Each row was made from one path, in order. Every step used is in the known rows, and no mark comes twice. Write each row's path.
Each row is shifted at random along 5 fixed directions that mean nothing.
Known rows:
patu zada tavup meror vobo fegi pubi vuvuk: [  35   82 -174 -114  131   -3  -52   10  -43  128 -155  -83   22  -78
  251 -211   -8   33   82  201   54   -4  -73  184 -104 -436   50  344
  -54  -36 -177   47   55  -71  -68 -370  110  151 -180   20 -166  -44
   30]
pubi vuvuk vobo fegi meror zada: [  24  -59  -84    0  279  -10  -41  -46    5  194 -174   98 -115  -60
  204   13   34   41 -128    1   28   39  -20  248 -226 -422  215  231
 -175 -185 -140   -9  -38  -61  -52 -209  174  170 -277 -119  -31  -91
  -97]
ruluk tavup patu meror zada: [ 243  110  -35   27  212 -134 -106  112   37   -5 -216  111  -12  -50
  -86   34 -104  -91   79  104   34   92   93  108  -85 -239  279  181
 -127 -304   10  -34   87   95   10   47  301  145 -245   34  105 -154
   63]
vuvuk vobo fegi meror zada pubi: [  77 -172   11  193  -24   31  -17   39   51  -84 -227  -63   23    4
  239  170  -46   -5   87  -84   56   53   -2  155  125 -274  303  187
   80  -74 -405 -127  227  -15 -171   27   52  377 -244 -156 -228 -222
   85]
zada pubi vuvuk vobo tavup ruluk patu: [-134  242   14  -75  329 -228  130  117  -96  376 -286   71  132   -3
  110 -184 -207   47   90   11   12 -173 -171  170 -241  -59    1  109
 -253   68 -199   11  -14  -71    7 -142  209   23 -217  -51 -119  -49
  -61]
ruluk patu tavup zada: [-133  186  213 -177  174 -137   79  106   78  174 -203    9  -52  -85
    3  -82 -184   76   57   62  153 -142  -20  128 -228  -34   16 -122
 -251   81  -64  221 -104  -13   48 -105  119 -141 -228  122  119  -73
 -245]
tavup ruluk patu meror vuvuk zada pubi vobo: [ 145   90 -220   -5  221  -66 -177  -68   44  123 -198  -16  140 -172
   55 -205 -117 -165  -28   70  -13   31   76  152  -79 -347  157  184
 -238 -253 -104 -129  141   16 -136 -162  264   76 -288  122 -114 -128
  129]
vuvuk zada tavup patu meror vobo: [ 249   -5 -142  -37  127  -92 -164  -46 -131   59 -246   10  132  -55
  -44  -25   25  -35   94  104   -7  -13   71   98  -44 -401  250  228
  -87 -318 -132  -49  173   83  -52 -168  297  118 -187   61   20 -151
  214]
vuvuk pubi vobo meror zada patu tavup: [ -68  261   29  -35  219 -243   85  113 -155  391 -151  111   33 -105
  195  -44 -154  148  -53  -32  181  -24  -80  251 -196 -284  -53   37
 -153  -56 -234  -19 -220 -257  -20 -227  164 -171 -386   15  141   -5
   51]
ruluk tavup meror vobo fegi: [  91  -54  -32 -143   59 -208   -6  -10  -56   90 -145   -5  164   29
   77 -174 -159   70  191  168   56  -77    2  143 -114 -178   38  208
 -112  -24 -210   12  155    4 -136 -251  129   92 -248   82 -182  -27
  139]
patu zada pubi vobo meror vuvuk: [-123  172  -21  246   55 -150   39   78   87  178 -131    6    3  -76
  211   44 -164  -22   87   22   72   31  -76  132 -103 -147  105   73
 -161   51 -297  -34  -40  -95 -183  -58  175    1 -366   32 -143  -58
  -20]
vobo tavup patu meror zada: [ 163   29   21  -27   51 -122 -136  160   62  -27 -204   20   90  -41
  -32   67 -129   11  208   93  141  109   61  102  -41 -209  205  172
  -23 -142 -109   38  212   47 -196  -40  167  146 -243  161  134 -112
  131]
fegi vobo tavup patu zada: [ -15  -92  -27 -241   -5   50 -114   30  -58   38 -292  -33  213  -45
   16  -50  -92   95  284  147  196 -112  -84  184  -43 -302  199  240
  -22 -139   -1  134  204  115 -122 -197  152  199 -148   92   34  -85
  149]
vuvuk pubi vobo fegi meror zada tavup: [ -67 -211  -30  116   57  -63   46   99  -49  -47 -182  -77  -14  108
  251  198   19   82  119  -71   10   -5 -102  169  109 -295  161  -35
   55  -61 -431 -105  199 -132  -62 -179   -6  220 -343 -126 -169 -169
  126]
fegi meror vuvuk pubi vobo: [  -6 -189 -242   97  185  -41  -40  -42  -71 -106 -100   28   41   82
   31   75  -26  -46   42  -39   29  -97  -59  213   12 -407  260  -11
  -95 -194 -208 -136  205  -24 -178 -173  125  139 -268  -92  -69 -104
   84]
tavup meror zada pubi vobo fegi: [ -38   50  -72    7   67 -136   45   16    3  263 -161  -11  118  -12
  269 -205 -126   56  -23   73   19    5 -113  250 -114 -234  -26  186
 -151  -70 -281   -9  -26 -143 -107 -231   81   66 -354   88 -201  -23
  115]
zada tavup meror vuvuk vobo: [ 156  114 -166  120   99 -266    4  185   67  143   -3    4  159   19
    8 -221  -97 -102 -140  -95   29  152 -139  131   30 -251  214  118
  -61 -179 -229 -147 -132 -133    4   52  342   17 -146  -53  -17 -135
  217]
fegi meror vobo tavup ruluk patu zada: [ 175  -23 -121 -313  195  -16 -207  -16  -66   -2 -314   85  248 -102
    4 -160 -114  -26  269  144  213  -45  168  206  -47 -351  257  362
 -103 -165  131   62  238  166  -86 -252  263  230 -250   62  -22 -108
  187]
zada patu tavup meror vuvuk vobo fegi pubi: [ 100  126 -148  105  270  -56  -65   38  -35  -15 -214   11  -76 -230
  195 -161 -106  -89  -98   26 -128  -31    6  192 -142 -562  148  391
 -167  -95 -159 -117   33   18   91 -121  298  210 -204 -183 -270 -232
   -2]
vobo fegi meror vuvuk zada: [  17  -63 -118  125  193 -107   58  103  -40  -11  -35   46  -77   81
   56  152   43  -49 -152 -141  -44  108  -43  226    3 -283  378   87
  -32 -117 -171  -73  -51 -143   -7   35  237  208 -208 -212 -127 -149
   -2]
tavup zada patu meror: [-162   91  128   -4   28   -3  -65 -157  -38  107 -233    6 -106 -212
    0   26  -16   95   55  170  115 -138   55  137 -160  -78   81  -23
 -147   33  -88  172   77  127 -102 -138    1  -48 -305  112  127 -103
 -191]
vobo meror vuvuk pubi zada: [  77  113 -164  172  122  -39  -99  -30   19  -29  -28  -38 -109  -65
   49  124 -157 -163  -90  -52  -52   -2  -38  174  -31 -185  245   85
  -93 -179 -127 -121   97  -70  -32   55  171   67 -239   23  115  -89
  -47]
vobo meror vuvuk zada pubi: [  76  -26 -135  216  -56 -135   59  103  -77   19  -40  -35   78  169
  146  125   -6  -44  -51 -129   47   36  -42  182  173 -201  361  191
  103 -111 -309 -146   12 -173  -79   88  208  247 -164 -175 -172 -124
  169]
zada tavup ruluk vobo: [ 165   38   97 -153   15  -22 -239   -2  131   -1 -143 -133  208 -258
   15 -275 -200 -196   99  227  -53  -37  162   32  -73  -51   -1   41
 -103  -34  -36  -37  260  137  -48 -161  112   73 -130  238 -158 -115
   95]
vobo tavup patu zada: [-343   87  199  163  165  -42  185  129 -166  111 -443   88  -74   27
   26  328  -47  138  196   33    5 -242 -200  175 -226  -76  194  -54
 -162   36 -165  171   58   98  104    6  153  138 -314 -192  -67 -152
 -299]
vobo meror zada pubi: [  63   84   31  -22 -124 -122   45   93   18  318  -56  -15  144   55
  324 -108 -125   85  -35  -47  241   65  -26  233   14  -99   84  208
   68   -7 -285   23 -163 -237 -157  -83   51   39 -224   60   16   30
  168]
tavup ruluk vuvuk zada: [  13  181   40  126  189 -269   78  239   39   52 -112   23    8   43
 -107   53  -58 -148 -104 -134  -54   84   -3  138   87  149  370  -24
 -131  -39 -168   25  -31 -127    8  237  179  161 -153  -32 -163 -109
  -58]
vuvuk pubi vobo meror: [  46  243 -115 -130  124 -137 -132   12   48  267   -3  -74   81 -242
    3 -305 -184 -142 -119   96  126  -10  -16  288  -70 -209  -31  210
 -288 -139  -67   -5 -132 -167 -169 -148  187 -138 -330  294  -36   44
   95]
pubi zada tavup ruluk patu meror: [ -57    4  -53   77  204 -124  -61   -9 -147 -120 -299   50  -34   51
  -56  203  -79  -48  295  121  -13 -153   -6   82   51  -46  255   40
 -112  -36 -147  -57  378  234  -35  -76  117  288 -319  -30    8 -173
  -48]
fegi pubi vuvuk zada patu meror: [ -90  194 -135  148  253 -115   88   29 -249  103 -226  127 -155   20
   22  166  145   26 -102   27  -39  -23 -107  269   -9 -274  311  150
  -42 -110 -145  -71  -66  -65   51   -5  141  177 -271 -201  -36 -144
  -89]
vobo fegi meror vuvuk: [ 257  -75 -167 -324  -54   11 -267  -75  173   99  227  -73  161 -227
  153 -489 -186  -72  -19  114  229  209  145  147  -34 -386  -44  302
   30  -64   30   23   -7  -59 -290 -331  177    7  -76  238   39   22
  306]
fegi meror zada pubi vuvuk vobo: [  26  -32 -113   16  146   14  -48  -59   16  228 -154  -21   10  -59
  142  -58    4   10 -101  -15  110   -1 -112  186 -108 -375  209  173
  -96 -182 -278  -90   15  -75 -165 -149  138  134 -163  -86  -20  -91
  -50]
fegi vobo tavup meror vuvuk: [ -56    0   11   22  -12 -163  -19  101  179   21  -44  -69   58 -113
  160 -165 -180   63  175   59  120   33  -20   47 -190 -134    9   86
 -104  190 -180   67   73  -37 -226 -141  132  -42 -159  134  -24  -76
   27]
meror zada pubi vobo tavup ruluk patu: [  18   98    9 -157  283 -103 -103  -78   20  256 -330   75  109 -188
  207 -239 -184   -4  101  114  -30 -177  109  120 -336 -202  -59  184
 -328  -57  -34   26  167   65  -27 -281  207   12 -279  103 -107  -86
  -34]
tavup zada pubi vobo fegi meror: [ -49 -121 -107    9  107  136  -94 -101   66 -144 -165 -113  -67 -167
  113 -117  -41  -65   82   97  -44  -63   16  191   56 -357  141  244
 -170 -104 -165   -1  234   44 -114 -173   67  270 -301   51 -341 -212
   31]
patu tavup vobo meror vuvuk pubi zada: [  63  169 -249  131  218  -31  -88   10  -87  121 -107    4  -59  -90
   56    0 -178  -97 -169  -35   14 -118  -34  252 -247 -434  195  174
 -255 -246  -44  -67  -77  -86  135 -148  315   -2 -275  -13  210  -81
  -58]
fegi vobo meror vuvuk zada patu tavup: [ 135   92 -162   38  215 -127 -125  -57 -139   71  -99   84  -50 -214
  112  -43   28  -41  -69   40  -37  -12   96  129  -82 -490  160  326
 -144 -228  -16 -160   -4  -27   59 -146  396  116 -192  -97  -52 -199
  131]
zada patu tavup ruluk: [-132  278   23  248  469 -194  241  158 -362  276 -192  275   13  -13
  120    5  -31   15 -155 -108 -172 -107 -106  194 -189  -80   69   60
 -220  -66  -84   31 -212  -69  315  -41  314   76 -277 -333  -12 -178
  -87]
vuvuk zada patu tavup ruluk pubi: [ 285  239   51 -165  113  -68 -214  219  127 -140  -35 -192  239 -265
 -132 -187 -372 -135  152  116  171  178  154   51  157  -15  131   99
  -22   15  -84  -27  249  -12 -105   93  112   59 -161  234  -47  -83
  231]
patu zada tavup ruluk vobo fegi meror vuvuk pubi: [ 142  137  -38   22  117  -33  -90  266  121  -29  -89 -168  176 -192
   31 -126 -334 -179   60  -52  183  191   23  229   33 -277  202   47
   17   -4 -164  -43  -13 -100  -56  -37  208   83 -267   15  -71 -113
  207]

Write each row's path:
[-157  225   -1  120  302 -209  151  280  -45  320 -272  -27   77  128
   28   99 -189  115   33  -46  153   21 -307  204 -137  -83  236  -82
 -150   44 -440  -31  -80 -155  -47  -34   68   12 -317 -100   24   -4
  -84]
patu meror zada tavup ruluk pubi vuvuk vobo
[ -44  -84    3   61  -53   91  -27  -33   60  168 -148 -165   33 -155
  253  -53  -92   43  -92  -34  120  -53   24  190 -184 -337  134  101
  -92   33 -302   55  -22 -101  -99 -197  104   86 -205  -40 -116 -107
  -59]
tavup vobo fegi meror vuvuk zada pubi
[ 271   70  -34  -95   74  -57 -297  125  190  -72 -203 -107  140 -253
 -101  -57 -229 -111  194  133  171  167  129  106  -49 -327  144  169
 -106 -232  -89   -7  301   46 -304  -80  177   53 -291  346  145 -116
  189]
vuvuk pubi vobo tavup patu meror zada
[ -68  172  -79  150  265 -143  167  192  -46  223 -202   55 -106   69
  309  -40   -7   53 -128  -68 -117   70 -161  260  -59 -299   82   84
 -123  -93 -261 -135 -241 -237  289  -64  160   70 -373 -177 -282 -141
   88]
ruluk pubi vobo fegi meror zada tavup
[  -8  167 -125 -220  290  -49  -54  -21  -80  311 -202  -41   40 -135
  266 -293 -118   51  108  212   37  -76  -61  171 -257 -365  -84  286
 -176   56 -187   72   44  -40 -106 -486   94   54 -201   78 -106   17
  -14]
zada tavup ruluk patu meror vobo fegi pubi vuvuk
[   2  250 -140   24  292 -102  -38  213  -46  151 -214   -7  189 -149
   87 -186 -270  -35    8  -86  -36   85 -124  191 -121 -218  128  259
 -132  -22 -202  -33   84 -127  -71  -93  166   65 -266   44    6 -147
  141]
fegi pubi zada patu meror vuvuk vobo tavup ruluk
[  97  245 -139 -121  138 -169 -124  114   30  241 -138  -80  230 -106
  -29 -216 -243  -99  138  106  250   26  -90  205   78 -167  225  385
 -168 -117 -186  -18   56  -76 -240  -88  258  141 -264  163  -58    2
  192]
tavup ruluk patu zada pubi vuvuk vobo meror
[   2  -17 -187   18  119 -136  -74   81  -59  -10 -207  -49  189   52
  -38  -65 -107  -96  118    7   91  -86  -42  196  129 -219  238   12
 -108 -192 -196  -72  207  -22  -98 -148  121  158 -279   40 -150  -74
  186]
patu zada tavup ruluk vuvuk pubi vobo
[-101  245 -132  -25  363  -87   66  108  -29  247 -287   42  -32    3
  210  -38 -285    3  -40  -75  -48  -17 -243  287 -209 -212  201  152
 -192   13 -260  -15  -38 -102   10 -117   65   94 -315  -24   32  -41
 -108]
tavup ruluk patu meror vuvuk vobo fegi pubi zada
[ -46  -19    6  190   93  -89  -13   82   30   53 -215  -86 -132  -19
  278  191   46   20   53   10  -67  -39  -79   73  -20 -268  170  124
  -64  -35 -421  -97  160  -93  -47 -115   83  188 -262 -104 -181 -174
  -73]
fegi pubi vuvuk vobo meror zada tavup
[ 122  120 -183  -72  186  -51  -44  -15 -165  188 -294   45   77    9
  150 -100  -60   57   79   60  -24  -60  -87  176 -122 -406  166  254
  -84 -217 -196  -13   37  -17   21 -242  169   57 -207   50   72  -87
  160]
fegi pubi zada tavup patu meror vobo
[  30   85 -217 -263  392  -42 -146 -155  -60  313 -241   80   72 -218
  180 -419 -143  -27  -72   59    7 -191  128  225 -399 -476   20  339
 -394 -171  112    3   -9    3   74 -408  371  -21 -240   15 -114  -72
   18]
fegi meror vuvuk zada pubi vobo tavup ruluk patu
[ -30  169  102   10  139 -144   24  -33  -46  184 -249  -20    8 -196
  143    8 -196  133  113   31  128  -88  -12   98 -271 -143   -3  -54
 -178   66 -318   78   55  -74 -108 -191   60 -185 -321  117  174  -57
 -115]
vuvuk pubi zada patu tavup meror vobo
